Each row has a name. After each piece below comes the name of the row it's from. Each question is about the rows just above it.

<206>: [122 175 198 137 162 153 161 109 146 123 162]
<39>: [ 89 165 140 144 111 143 125 131 164 147 149]
<7>: [134 145 202  83  75 129 171  58 148 133 100]
<201>: [124 114 125 110 111 144 111  80  92 103 151]
<216>: [138 161  71 137 189 119 147 122 153 129 114]
<160>: [ 77 212 156 121 114 126 145 137 133 124 182]
<65>: [142 155  90 164 159 125 153 115 142 134 125]
<188>: [125 152 125  92 117  96 104  95 153 130 133]
[ 89 165 140 144 111 143 125 131 164 147 149] : <39>
Which row holds [122 175 198 137 162 153 161 109 146 123 162]? : <206>
[125 153] : <65>
[138 161  71 137 189 119 147 122 153 129 114] : <216>
[142 155  90 164 159 125 153 115 142 134 125] is in which row? : <65>

<216>: [103 133 151 118 133 122 115 142  99 114 103 156 127]
<206>: [133 118 103 133 122 151  98  96 107 106 173 144 105]
<175>: [122 106 124 180 151  99 105 174  98 156  53 104 162]
<160>: [136  88 111 202 141 107  97 166 105 172  64  76 166]
<201>: [149 126 105 144 137 119 143 131 151 146 127 102 137]
Where do [104 162] appear? : <175>
[103 133 151 118 133 122] is in which row? : <216>
[122 106 124 180 151  99 105 174  98 156  53 104 162] : <175>
[103 133 151 118 133 122 115 142  99 114 103 156 127] : <216>
Which row holds [136  88 111 202 141 107  97 166 105 172  64  76 166]? : <160>
[174  98 156  53] : <175>

<79>: [155 137 111 136  80 138 129 118 144  96]
<65>: [132 117 125 111 145  87 101 127 138 177]
<206>: [121 154 137 111 136  80 118 129 144 144]
<39>: [138 127 163 153 136 162 114 128 105 121]
<201>: [102 154 128 140 101 152 162 127 137  73]
[154 137 111 136  80 118 129 144 144] : <206>
Where do [129 118 144] appear? : <79>
The row with [132 117 125 111 145  87 101 127 138 177] is : <65>

<10>: [137 136 132 121 128 134 117 139 129 138 138 121 119 130 140 112 134 134
 150 121 126  98 104 123 126 169 140 100 133 116 132 127 129 123 130 130
 159 155 140 131 111 121 127 118 112 130]
<175>: [119 128 134 127 137 135 135 125 138 124 119 127 120 131 113 144 126 127
 124 121 127 194 110 132 133 129 123  64 123 128 145 124 132 129 127 133
 122  97 124 123 133 138 133 165 151 111]
<79>: [130 125 139 130 133 115 129 117 106 133 101 119 104 122 129 126 153 136
 129 151 133  87 126 133 123 106 126 146 128 147 137 135 132 121 128 134
 117 139 129 138 138 129 108 141 119 125]
Which row holds [137 136 132 121 128 134 117 139 129 138 138 121 119 130 140 112 134 134
 150 121 126  98 104 123 126 169 140 100 133 116 132 127 129 123 130 130
 159 155 140 131 111 121 127 118 112 130]? : <10>
[130 125 139 130 133 115 129 117 106 133 101 119 104 122 129 126 153 136
 129 151 133  87 126 133 123 106 126 146 128 147 137 135 132 121 128 134
 117 139 129 138 138 129 108 141 119 125] : <79>
Where do [136 129] appear? : <79>
[130 133 115] : <79>
The row with [137 135 132 121 128 134 117 139 129 138 138] is : <79>

<10>: [140 189 117 146 109 144 129 146  59 129 168 124 147 134 121]
<36>: [ 74 119 149  97 129 209  94 185 110 130 162 158 139 156 113]
<188>: [130  89 132 121 150  73 119 149 179 157 126  95 123  94  87]
<175>: [182 116 144 202  83  71 131 142 101 148 133 166 112 112 134]
[ 73 119 149] : <188>
Which row holds [ 74 119 149  97 129 209  94 185 110 130 162 158 139 156 113]? : <36>

<79>: [165 167 126 129 110  91 133 130 149 128 198 110 119 123 144 103 108 187
 161 134 185 127 124  98 146 117 149 104 156 171 119 137 165 137 128 127
 103 144 135 124 136 126 140 123  86 148 134 117 126 135 135 115 123 113
 125 117 121  94 124 161  97]
<216>: [126  86 148 134 104 122  79 152 121  97 167 185 152 133 102 143 100 160
  95 108 176 179 118 152  91  87 104 128 126 111 110  95 155 151 109 132
 142 161 143 121 200  97  98 124 160 166 186 118 151 123  98 147  95 159
 130 160 105 111 105 128 165]
<39>: [124 117 108  96 118 154 141 115 103 140 100 128 134 125 125 135 196  90
 118 172 109 118 150 143  94 160 150 170 110 121 180 130 121 134 180 108
  87 118 136 156 114  81 120 139 118 127  88 146 113  86 171 136 167 149
 156 111 117 113 175 120 134]
The row with [165 167 126 129 110  91 133 130 149 128 198 110 119 123 144 103 108 187
 161 134 185 127 124  98 146 117 149 104 156 171 119 137 165 137 128 127
 103 144 135 124 136 126 140 123  86 148 134 117 126 135 135 115 123 113
 125 117 121  94 124 161  97] is : <79>
[123  86 148 134] : <79>

<7>: [102 144 137 160  92 160  87 123 156 103 153 161 167 141 164 107  82 115
 157 144 154 105  96 135 110  83  81 152 104 143 169 133 134  99 129  99
 125 100 108 145 113 157  95 117 146  86 119 140 144 124 157 112 148  99
 103 159 117  84 146 135 142 123]
<79>: [178 106 117  63 153  64 195 143  66 158  85  65  65  86  64 170 202 133
  72  95  62 175 181 120 168 203 202  85 172  79  52  96 127 166 104 181
 141 170 152  88 141  69 186 132  87 201 152  94 101 118  61 138  85 171
 159  68 124 202 108 102 106 129]
<160>: [152  90 190 158 138 127 125 113 158  75 134 167 172 104 174 136 105 133
 176 105 107 138 145 164 151 104  91 113 119  99 179  94 145  59  99 100
 170 145 130  88 142 165  90  66 148 102 155 148 187  60 134  98 178  68
  70 167  80 100 160 145 119 113]
<206>: [178 106 117  63 186  64 195 143  66 158  85  65  65  86  64 170 202 133
  72  95  62 175 181 120 168 203 202  85 172  79  52  96 127 166 104 181
 141 170 152  88 141  69 186 132  87 201 152  94 101 118  61 138  85 171
 159  68 124 202 108 102 106 129]
Where do [178 106 117  63 186  64 195 143  66 158  85  65  65  86  64 170 202 133
  72  95  62 175 181 120 168 203 202  85 172  79  52  96 127 166 104 181
 141 170 152  88 141  69 186 132  87 201 152  94 101 118  61 138  85 171
 159  68 124 202 108 102 106 129] appear? : <206>
Where do [178 106 117  63 153  64 195 143  66 158  85  65  65  86  64 170 202 133
  72  95  62 175 181 120 168 203 202  85 172  79  52  96 127 166 104 181
 141 170 152  88 141  69 186 132  87 201 152  94 101 118  61 138  85 171
 159  68 124 202 108 102 106 129] appear? : <79>
[152  90 190 158 138 127 125 113 158  75 134 167 172 104 174 136 105 133
 176 105 107 138 145 164 151 104  91 113 119  99 179  94 145  59  99 100
 170 145 130  88 142 165  90  66 148 102 155 148 187  60 134  98 178  68
  70 167  80 100 160 145 119 113] : <160>

<175>: [ 61 192 166 202]
<36>: [113 107  98 168]
<188>: [129 127 127 127]
<206>: [161  97 155 102]
<160>: [155 100 127 127]
The row with [155 102] is : <206>
Where do [ 61 192 166 202] appear? : <175>
[ 61 192] is in which row? : <175>

<10>: [121 151 196 117 115 106 104 102 153 131  83 106 131 110 127 119 118 129
 157 108 122 111 144 137 134 107 139 142 155 115 136 114 135 114 140 121
 145 125 123 128 152 106 123 123 147  96 142 133 126 117 103]
<160>: [133 128 198 117 129 100 110 103 151 145  77  98 126  93 136 122 115 132
 172 107 104  96 154 132 147 100 130 143 163  97 144 120 131 108 141 119
 149 136 126 106 163 108 138 131 149  94 126 137 113 109 100]
<7>: [119 143 175 121 123 118 115 108 141 128  99 114 125 108 121 120 129 134
 139 109 121 109 133 141 139 119 132 141 141 131 138 122 134 122 146 130
 132 127 122 126 148 115 127 121 133 102 138 133 129 116 112]
<79>: [125 132 152 126 121 124 120 112 134 124 116 118 128 128 119 125 130 130
 132 115 128 124 128 136 127 118 129 131 136 127 135 126 134 124 136 133
 129 122 126 128 126 129 122 125 130 112 137 127 130 122 120]
<216>: [120 156 203 115 129  93  98  96 155 143  74  92 117 114 133 122 103 123
 190 106 108 111 163 123 148  81 136 136 170  80 147 114 133 114 130 131
 143 134 134 101 150 114 145 139 156  94 129 136 106 109 103]
<206>: [109 151 204 117 140  91 103  78 147 158  70  92 112 109 136 125  99 124
 190 119 101  98 164 119 163  80 133 133 168  69 157 126 123 111 128 134
 134 139 137  75 148 111 150 138 159  98 113 143 109 111 113]
<201>: [123 154 216 116 145  86  94  76 140 148  72  87  98 126 118 112  91 118
 189 120 104 116 157 123 163  64 142 118 172  65 151 122 126 125 117 142
 129 119 137  73 145 112 152 144 171 102 121 139 102 107 109]
The row with [124 120] is : <79>
Where do [123 154 216 116 145  86  94  76 140 148  72  87  98 126 118 112  91 118
 189 120 104 116 157 123 163  64 142 118 172  65 151 122 126 125 117 142
 129 119 137  73 145 112 152 144 171 102 121 139 102 107 109] appear? : <201>
[119 143 175 121 123 118 115 108 141 128  99 114 125 108 121 120 129 134
 139 109 121 109 133 141 139 119 132 141 141 131 138 122 134 122 146 130
 132 127 122 126 148 115 127 121 133 102 138 133 129 116 112] is in which row? : <7>
Which row holds [133 128 198 117 129 100 110 103 151 145  77  98 126  93 136 122 115 132
 172 107 104  96 154 132 147 100 130 143 163  97 144 120 131 108 141 119
 149 136 126 106 163 108 138 131 149  94 126 137 113 109 100]? : <160>

<201>: [156 137 138 145 106 131 162 137 155 140 202]
<10>: [127 125 128 128 128 128 128 128 128 128 125]
<216>: [128 128 127 128 128 128 128 128 128 128 128]
[131 162 137 155 140] : <201>
[127 128 128 128 128 128 128 128 128] : <216>
Which row holds [128 128 127 128 128 128 128 128 128 128 128]? : <216>
[156 137 138 145 106 131 162 137 155 140 202] : <201>
Which row holds [127 125 128 128 128 128 128 128 128 128 125]? : <10>

<10>: [125 118 112 115 110 113 121 128 115 146 127 153  76 174]
<216>: [170 133 103  71 148 109 117 155  62 139 101 116 164 123]
<36>: [125 118 112 115 110 113 121 128 115 146 127 111  76 174]
<188>: [162 131 112  89 143 116 119 146  83 136 110 121 187 123]
<206>: [ 87 123 149 175 106 146 139 102 190 120 152 144  98 132]
<79>: [162 131 108  89 143 113 117 150  73 139 106 121 153 132]
<65>: [162 131 112  89 143 116 119 146  83 136 110 121 153 140]
<175>: [125 114 108 115 106 109 119 128 115 152 127 158  54 200]
<39>: [162 131 112  89 143 116 119 146  83 136 110 121 153 123]
[170 133 103  71 148 109 117 155  62 139 101 116 164 123] : <216>
[162 131 112  89 143 116 119 146  83 136 110 121 187 123] : <188>

<36>: [125 113 100  66]
<188>: [123  49 178  68]
<79>: [151 142 171 110]
<175>: [ 99  76 151 132]
<39>: [200 143 195 104]
<10>: [149 138  86  72]
<206>: [124 134 129 127]
The row with [151 142 171 110] is : <79>
Where do [171 110] appear? : <79>
Where do [143 195] appear? : <39>

<65>: [155 157 151 173 152 151 153 179 155 158 150 155 150 151 143 153 149 176
 146 155 161 155 149 151 166 148 177 143 149 148 152 152 149]
<175>: [155 154 151 152 152 151 153 151 151 152 150 155 161 151 152 153 166 147
 149 154 147 155 154 171 151 155 155 151 182 153 152 152 153]
<79>: [153 154 151 176 152 151 150 194 151 164 150 155 147 150 146 153 149 189
 149 164 173 155 154 149 154 153 155 148 144 152 152 153 153]
<39>: [155 155 151 163 158 155 151 159 151 158 150 155 152 151 149 153 149 155
 149 150 160 155 154 151 151 155 168 151 150 153 152 152 153]
The row with [155 155 151 163 158 155 151 159 151 158 150 155 152 151 149 153 149 155
 149 150 160 155 154 151 151 155 168 151 150 153 152 152 153] is : <39>
[149 154 147 155 154] : <175>
[151 152 152 151 153 151 151] : <175>
[155 157 151 173 152 151 153 179 155 158 150 155 150 151 143 153 149 176
 146 155 161 155 149 151 166 148 177 143 149 148 152 152 149] : <65>
The row with [151 150 194 151] is : <79>
[155 154 151 152 152 151 153 151 151 152 150 155 161 151 152 153 166 147
 149 154 147 155 154 171 151 155 155 151 182 153 152 152 153] is in which row? : <175>

<216>: [149 124 125 111 135 110 108 151 114 145 112 194 106 104]
<7>: [163 123 151  95 148  95 141 167 104 124 101 202 139  95]
<39>: [121 152 139 107 114 145 108 110 151 135 168 136 165 154]
<36>: [150  89 161 120 167 104 118 136  87 101 106 161 138 106]
<79>: [104 123 115 112 112 161 172 141 123 161 131 184 130 145]
<65>: [127 102 144  91 158 176  92 126  75 129 130 143 132  99]
<206>: [ 73 144 110 123 116  98  92 100 160 126 126  71 140 159]
<160>: [130 101 111  96 126 163 189 131 144 126 139 155 116  96]
<201>: [ 94 162 143 166 101 111 111 111 134 102 132 107 114 130]
<175>: [156 107 167 101 156 101 127 152  98 120  98  71 139  99]
<10>: [161 133 127 102 144  91 157 176 108 110 112 115 125 100]
Which row holds [127 102 144  91 157 176]? : <10>
Which row holds [ 73 144 110 123 116  98  92 100 160 126 126  71 140 159]? : <206>
The row with [151  95] is : <7>
Where do [114 145 108 110 151 135] appear? : <39>
[124 125 111 135 110] : <216>
[120  98] is in which row? : <175>

<10>: [149 158 125 149 133]
<188>: [158 125 149 139 139]
<206>: [116 150 113 156 131]
[156 131] : <206>
[158 125 149 139 139] : <188>
[149 158 125 149 133] is in which row? : <10>

<65>: [151  81 165 169 148 149 107 127 115 124 141  90 111  90 150 108 150 123
 148 155 137 132 143 158 118 125 113 119  90 138 122 111 131 118 100 131
 153 131 109 136 141 114 127 154 128  86 135 131 143 134]
<216>: [111 111 135 126 125 103 100 128 161 116 156 121 123  97 143 143 132 152
 104 122 106 126 137 136 131 161 129 162 115 116 164 135 109  90 139 117
  91 128 129 144 152 108  97 133  88 127 137 112 125 148]
<36>: [121 124  97 143 135 124 150 143 104 136 154 163 113 123 119  86  94 147
 161 143 107  91 133 103 141 143 108 134 124 143 108 120 134 111 175 138
 129 137 141 105 151 113 147 132 122 134 109 138 191 133]
<175>: [111 111 135 126 125 103 100 131 161 116 156 121 123  97 143 143 158 152
 104 122 106 126 137 136 131 142 129 162 115 116 164 135 109  90 139 117
  91 128 119 144 152 108  97 133  88 127 137 112 125 148]
<188>: [151  79 147 176 137 144 118 115 108 128 141  92 111  86 143 109 158 123
 139 168 147 130 154 145 117 128 110 132  79 132 140 121 137 112 102 139
 147 135 115 141 135 119 132 140 129  98 144 128 154 134]
<39>: [ 86 142 101 116 138 133 171 156 117 167 155 147 130 134 123  74 106 144
 165 150 107  83 143 114 147 136  95 139 122 143 125 104 120 109 154 122
 117 122 129  79 156 108 162 121 134 141 113 129 177 133]
<10>: [102 105 133 122 109  95 109 129 161 108 150 125  95 100 149 127 132 154
  85 123  98 149 119 134 140 160 127 177 107 112 175 150 111  81 112 125
  93 143 126 129 141  89 105 138  81 124 151 118 125 154]
<160>: [115 117 141 124 120 103 106 133 153 111 154 127 129  98 150 143 158 156
 100 120 110 123 137 138 133 142 133 164 120 122 162 137 107  88 136 111
  97 127 123 142 157 100  97 126  89 124 135 117 127 144]
<206>: [151  63 165 169 148 149 107 127 115 124 141  90 111  90 150 118 150 123
 148 155 137 132 143 158 118 125 113 119  90 138 122 111 131 118 100 131
 153 131 109 136 141 114 127 154 128  86 135 131 143 134]
<7>: [117 119 141 133 121 100 106 130 161 111 155 125 127  95 147 143 160 163
 100 120 109 126 138 137 129 141 134 166 117 115 164 136 112  90 134 116
  93 126 119 144 156 101 102 127  88 127 135 117 125 150]
<201>: [125 144  82 143 143 100 126 108 129 137 120 108 117 158  97 138 100 101
 111 135 131 133 121 139 107 106 122 119 166 173 135 148 120 167 145 155
  89 151 133 124 124 109 115 132 131 154 116 145 122 108]
[111 111 135 126 125 103 100 128 161 116 156 121 123  97 143 143 132 152
 104 122 106 126 137 136 131 161 129 162 115 116 164 135 109  90 139 117
  91 128 129 144 152 108  97 133  88 127 137 112 125 148] : <216>
[151  81 165 169 148 149 107 127 115 124 141  90 111  90 150 108 150 123
 148 155 137 132 143 158 118 125 113 119  90 138 122 111 131 118 100 131
 153 131 109 136 141 114 127 154 128  86 135 131 143 134] is in which row? : <65>
[151  63 165 169 148 149 107 127 115 124 141  90 111  90 150 118 150 123
 148 155 137 132 143 158 118 125 113 119  90 138 122 111 131 118 100 131
 153 131 109 136 141 114 127 154 128  86 135 131 143 134] : <206>
The row with [175 150 111  81 112] is : <10>
[ 86 142 101 116 138 133 171 156 117 167 155 147 130 134 123  74 106 144
 165 150 107  83 143 114 147 136  95 139 122 143 125 104 120 109 154 122
 117 122 129  79 156 108 162 121 134 141 113 129 177 133] : <39>
[111 111 135 126 125 103 100 131 161 116 156 121 123  97 143 143 158 152
 104 122 106 126 137 136 131 142 129 162 115 116 164 135 109  90 139 117
  91 128 119 144 152 108  97 133  88 127 137 112 125 148] : <175>

<160>: [169 200 114 138 114  81 187 138 121 155 147  92 163 163  41 126  59 111
 174  67 175  55 112]
<65>: [111 176  67  85 108 163 121  92 187 126  41  81 155 163 147 138 133  54
 103 135  42 144 179]
<39>: [ 71  89 156  85 108 142 133 150 129 155 102 156 189 135 166  97 133  48
 131  99  74 100 167]
<7>: [176 191 109 150 125  91 167 128 123 137 150  94 131 150  55 137  79 142
 168  84 189  72  99]
Which row holds [111 174  67]? : <160>
[169 200 114 138 114  81 187 138 121 155 147  92 163 163  41 126  59 111
 174  67 175  55 112] : <160>
Where do [ 81 187 138 121 155 147  92 163 163  41 126] appear? : <160>
[ 71  89 156  85 108 142 133 150 129 155 102 156 189 135 166  97 133  48
 131  99  74 100 167] : <39>
[126  41  81 155 163 147] : <65>
Which row holds [99 74]? : <39>

<188>: [131 140 107 141  72 169 110 105 145]
<175>: [123 128 110 125  76 114 142 113 185]
<7>: [122 147 105 122 121  69 125  90 200]
<39>: [120 105 122 154  97  86  93 142  97]
[120 105 122 154  97  86  93 142  97] is in which row? : <39>
The row with [122 147 105 122 121  69 125  90 200] is : <7>
Where do [131 140 107 141  72 169 110 105 145] appear? : <188>
[123 128 110 125  76 114 142 113 185] : <175>

<7>: [ 84 150 143  83 185  85]
<65>: [105 133 165 108 182 176]
<201>: [132 165 108 182 176  85]
<188>: [108 133 165 105  78 175]
[ 84 150 143  83 185  85] : <7>
[105 133 165 108 182 176] : <65>
[105 133 165 108] is in which row? : <65>
[133 165 108 182 176] is in which row? : <65>
[108 133 165 105  78 175] : <188>

<65>: [123 152 128 140 122 132 126 160 124]
<206>: [125 138 138 163 121 130 128 198 130]
<79>: [163 121 130 128 201 128 134  39 134]
Where do [123 152 128 140 122 132 126 160 124] appear? : <65>
[123 152 128] : <65>
[163 121 130 128 198] : <206>
[125 138 138 163 121 130 128 198 130] is in which row? : <206>
[163 121 130 128 201 128 134  39 134] : <79>

